Here is a tiny trained network, its code and every weight. The questions are about switching its units off for an input and a target symbol, where a switched-off unit gives its printed mean instead of its output.

import numpy as np


def w(rows, s, z=0):
    codes = np.array(rows[::2]) - 128.0
    scale = np.full(codes.shape[1], s)
    scale[-1] = z or s
    return codes * scale


def softmax(a):
    e = np.exp(a - a.max(-1, keepdims=True))
    return e / e.sum(-1, keepdims=True)


def log_softmax(a):
    a = a - a.max(-1, keepdims=True)
    return a - np.log(np.exp(a).sum(-1, keepdims=True))


def net(x, mask):
    ids = ['ΔΦγηθπτ'.index(c) for c in x.split()]
    T = len(ids)
    res = E[ids] + P[:T]
    u = 0
    for l in range(3):
        r = res
        for j in range(2):
            rows = slice(2 * j, 2 * j + 2)
            q, k, v = (r @ M[l][rows].T for M in (Q, K, V))
            z = softmax(np.where(np.tri(T) > 0, q @ k.T / 2**0.5, -1e9)) @ v
            o = O[l][rows]
            res = res + np.where(mask[u + j], z, o[:, -1]) @ o[:, :-1]
        u += 2
    return log_softmax(res[-1] @ U[:, :-1].T + U[:, -1])


Q, K, V, O = {}, {}, {}, {}
E = w([
[130,188,209,120,120,167,117,118],'Δ',
[157,154,137,135,44,156,162,126],'Φ',
[122,82,163,180,111,171,175,141],'γ',
[196,99,217,4,128,94,210,92],'η',
[93,143,108,128,81,121,82,155],'θ',
[67,115,129,85,127,179,135,81],'π',
[89,124,121,149,124,186,187,179],'τ',
],0.023)
P = w([
[218,148,178,80,2,168,157,145],'0',
[90,137,196,112,55,104,145,98],'1',
[79,104,183,108,76,116,139,107],'2',
[84,98,183,130,127,122,108,119],'3',
[91,98,145,142,137,124,68,143],'4',
[117,110,115,138,174,164,60,150],'5',
[126,120,75,153,148,163,26,168],'6',
[183,106,70,140,96,176,54,160],'7',
],0.0084)
Q[0] = w([
[146,149,186,73,147,205,61,169],'0.h1',
[115,151,101,104,164,73,102,60],'0.h1',
[144,242,54,183,97,138,138,57],'0.h2',
[98,138,34,36,126,150,179,254],'0.h2',
],0.0073)
K[0] = w([
[164,68,116,59,121,97,169,141],'0.h1',
[119,115,119,125,50,232,146,79],'0.h1',
[2,122,88,255,139,155,132,148],'0.h2',
[122,140,175,59,78,126,204,157],'0.h2',
],0.0077)
V[0] = w([
[71,253,64,169,83,208,33,248],'0.h1',
[125,243,106,165,249,128,102,212],'0.h1',
[149,173,99,152,49,183,143,107],'0.h2',
[200,176,39,194,139,231,74,159],'0.h2',
],0.0049)
O[0] = w([
[141,178,178,147,143,124,100,127,89],'0.h1',
[124,101,120,126,255,127,197,133,2],'0.h1',
[108,184,139,172,161,173,143,111,177],'0.h2',
[104,53,210,120,173,136,106,122,45],'0.h2',
],0.0099,0.0076)
Q[1] = w([
[124,184,212,135,84,141,89,110],'1.h1',
[86,110,125,119,182,116,131,74],'1.h1',
[167,4,198,115,185,2,176,88],'1.h2',
[118,102,171,200,63,133,103,120],'1.h2',
],0.0087)
K[1] = w([
[93,76,3,153,213,168,55,106],'1.h1',
[128,187,245,162,109,55,208,98],'1.h1',
[78,230,228,193,27,206,114,123],'1.h2',
[168,65,77,39,238,123,213,90],'1.h2',
],0.0051)
V[1] = w([
[160,42,83,74,82,49,77,172],'1.h1',
[70,173,140,132,115,95,92,233],'1.h1',
[2,123,104,16,142,206,77,116],'1.h2',
[238,192,124,114,124,62,161,105],'1.h2',
],0.0063)
O[1] = w([
[132,39,130,157,146,154,107,198,109],'1.h1',
[141,223,108,79,109,161,148,254,255],'1.h1',
[123,109,97,96,112,235,135,92,191],'1.h2',
[139,217,108,89,253,81,119,75,194],'1.h2',
],0.0092,0.0055)
Q[2] = w([
[78,143,153,106,120,245,126,152],'2.h1',
[81,142,134,163,107,94,108,63],'2.h1',
[137,32,83,157,106,181,159,213],'2.h2',
[142,98,136,165,1,164,98,209],'2.h2',
],0.0074)
K[2] = w([
[146,155,88,145,143,241,160,194],'2.h1',
[117,113,218,102,69,123,152,105],'2.h1',
[128,204,85,150,176,224,73,137],'2.h2',
[44,95,8,149,255,161,131,149],'2.h2',
],0.0068)
V[2] = w([
[165,119,177,83,65,72,48,92],'2.h1',
[137,84,152,76,172,122,254,150],'2.h1',
[113,168,93,124,144,96,102,178],'2.h2',
[74,140,155,49,140,125,19,137],'2.h2',
],0.0065)
O[2] = w([
[154,91,154,95,221,145,81,160,192],'2.h1',
[10,142,115,95,152,151,125,165,2],'2.h1',
[88,164,78,172,52,133,82,223,135],'2.h2',
[198,126,98,100,162,222,135,176,179],'2.h2',
],0.012,0.0079)
U = w([
[154,229,103,33,222,105,230,145,190],'Δ',
[195,204,76,153,147,58,103,58,84],'Φ',
[132,96,191,180,139,78,123,126,251],'γ',
[109,120,120,85,170,143,146,157,132],'η',
[132,135,191,144,159,169,119,253,107],'θ',
[133,89,76,132,155,217,83,62,116],'π',
[26,187,116,116,75,147,151,123,95],'τ',
],0.0061,0.0034)

Each question gives the input, a string of symbols that net reads in full, and the target symbol t.
The units are the heads (2 rows each of Q, K, V and O). Each row of codes is followed by its name. A weight is (code - 128) times the scale printed after its matrix; where a second scale follows, it is the last column's (O and U).
mask holds one flag per head, layer by layer. A switched-off head (its flag False) gives its mean, the last column of its rows in O, instead of its output. The means were averaged over made-up inputs and are rounded, as every weight is.
A unit's drop is (log p(t) with every unit on - log p(t) with that unit switched off) / (log p(t) with every unit on - log p(t) with every unit switched off).
The circuit of an input: a set's keep is (log p(t) with only the set's units on - log p(t) with every unit switched off) / (log p(t) with every unit on - log p(t) with every unit switched off). Starting from all 6 units, units are removed one at a time, each time the one whose removal leaves the highest keep (on an exact tie, the one counted first), for as long as the keep stays at least 0.8.
units of the circuit, in order: the units of the circuit, biggest drop first
which heads matter: for each layer, one digit per head in row order, 1 if its drop is at least 0.15 and else 0, layers parted by /
input Φ θ Φ Φ Δ γ, target γ: which heads matter	11 / 01 / 01
input Δ Δ π η τ θ, target Δ: which heads matter	01 / 01 / 00
input θ Φ γ γ τ Φ, target τ: units of the circuit, in order	[2.h1; 2.h2]
input Φ Δ γ Φ, target γ: units of the circuit, in order	[1.h2; 2.h2; 1.h1]
input θ θ γ, target θ: which heads matter	00 / 01 / 01
input θ Φ Δ θ Φ Δ, target θ: units of the circuit, in order	[2.h2; 1.h1]
input γ Δ θ γ Δ η π, target Δ: units of the circuit, in order	[1.h2]
input Δ θ Δ η η, target η: units of the circuit, in order	[0.h1; 1.h1; 0.h2; 2.h1]
input π γ Φ Δ, target γ: which heads matter	10 / 10 / 01
input η Φ θ τ π Δ Δ, target Φ: which heads matter	10 / 01 / 01
input Δ γ θ θ η τ, target Δ: which heads matter	01 / 01 / 00
input η θ Φ, target Δ: which heads matter	01 / 01 / 00
input τ γ η θ, target Δ: units of the circuit, in order	[1.h2; 2.h1]
input θ Δ Δ τ π θ, target τ: units of the circuit, in order	[2.h1; 1.h2]
input θ γ Φ π Φ τ π, target τ: which heads matter	00 / 01 / 10
input θ π η Δ θ η, target θ: units of the circuit, in order	[2.h2; 1.h2; 1.h1; 0.h2]
input Δ π γ, target π: which heads matter	00 / 11 / 01
input θ γ γ Δ, target γ: units of the circuit, in order	[1.h2; 2.h2]
input θ η γ π γ Δ π, target Φ: which heads matter	11 / 01 / 01
input η Δ Δ θ θ θ Δ, target Φ: units of the circuit, in order	[1.h2; 0.h2; 0.h1; 2.h2]
input θ π Δ Δ, target π: units of the circuit, in order	[1.h2; 2.h2]
